[[ 17   1  -1   9  11  27  12   4   6  23 -14  11]
 [ 25 -24   4  -2  31 -27 -26 -16 -30   6 -18  16]
 [ 17   3  -5  -6  22  34 -17   2 -24 -16  -2  25]]
->
[[ 17   3  -5  -6  22  34 -17   2 -24 -16  -2  25]
 [ 17   1  -1   9  11  27  12   4   6  23 -14  11]
 [ 25 -24   4  -2  31 -27 -26 -16 -30   6 -18  16]]

[[-40   6  -5  14  19   1 -15 -11   1  21  32 -10]
 [ 13  42   9   4 -12  16  -2  16  29 -14 -19   4]
 [-26  24 -17   1  14  14 -25  26  11  15  23  -3]]
->
[[ 13  42   9   4 -12  16  -2  16  29 -14 -19   4]
 [-26  24 -17   1  14  14 -25  26  11  15  23  -3]
 [-40   6  -5  14  19   1 -15 -11   1  21  32 -10]]

[[-27  32 -12]
 [-35   1 -24]
 [ 19 -25  24]
 [ 22  36  -8]]
->
[[ 22  36  -8]
 [-27  32 -12]
 [-35   1 -24]
 [ 19 -25  24]]

[[  4 -17  16  12   4  -8   1  -1  -7   1   9 -37  -6]
 [-25  -2  -7   8   0 -10   7   0  11   1  -2 -37 -12]
 [ -5 -12  -7  15  11  -3   9  15  15   2 -15   7  -3]]
->
[[-25  -2  -7   8   0 -10   7   0  11   1  -2 -37 -12]
 [ -5 -12  -7  15  11  -3   9  15  15   2 -15   7  -3]
 [  4 -17  16  12   4  -8   1  -1  -7   1   9 -37  -6]]

[[ 6  8]
 [16 35]]
->
[[16 35]
 [ 6  8]]

[[ -1  -4  11 -14  12  -9 -25  11  -5 -10]
 [ 11  -3   8 -17   2 -10 -12  10 -12 -29]
 [ 21  -1   5 -13  -1  -5  -6   5 -14 -34]
 [ 17  -2   7 -16   1  -7  -9  10 -14 -32]]
->
[[ 21  -1   5 -13  -1  -5  -6   5 -14 -34]
 [ 17  -2   7 -16   1  -7  -9  10 -14 -32]
 [ 11  -3   8 -17   2 -10 -12  10 -12 -29]
 [ -1  -4  11 -14  12  -9 -25  11  -5 -10]]

[[ -2 -41  14  -4]
 [ -3 -16   9  15]
 [ -4 -20   8  17]
 [  1 -29   9 -25]
 [ -6   6  23  22]
 [  3  -6 -30  11]
 [ -1 -34  -3   8]
 [ -5 -15  32   1]
 [ -1   2 -22  33]]
->
[[ -6   6  23  22]
 [ -1   2 -22  33]
 [  3  -6 -30  11]
 [ -5 -15  32   1]
 [ -3 -16   9  15]
 [ -4 -20   8  17]
 [  1 -29   9 -25]
 [ -1 -34  -3   8]
 [ -2 -41  14  -4]]

[[ 14   9 -24 -16]
 [-36 -18   0   9]
 [-12  -1 -38   1]]
->
[[ 14   9 -24 -16]
 [-12  -1 -38   1]
 [-36 -18   0   9]]

[[-16   8 -18 -19   9  -4 -21  -2 -19 -23 -24 -23  -5   4]
 [  6 -18  32  22 -17  -5  12   5  31  20  16  24  -5   2]
 [-18   4  11  -6  14  -3 -11  -5  11 -11 -19 -15  -4  20]
 [-12 -15  12  -4 -21 -14 -22   8   9 -17 -21  -8 -19   6]
 [ 14  21 -15   3  26  18  23  -7 -14  18  21   6  21  -4]]
->
[[ 14  21 -15   3  26  18  23  -7 -14  18  21   6  21  -4]
 [-16   8 -18 -19   9  -4 -21  -2 -19 -23 -24 -23  -5   4]
 [-18   4  11  -6  14  -3 -11  -5  11 -11 -19 -15  -4  20]
 [-12 -15  12  -4 -21 -14 -22   8   9 -17 -21  -8 -19   6]
 [  6 -18  32  22 -17  -5  12   5  31  20  16  24  -5   2]]
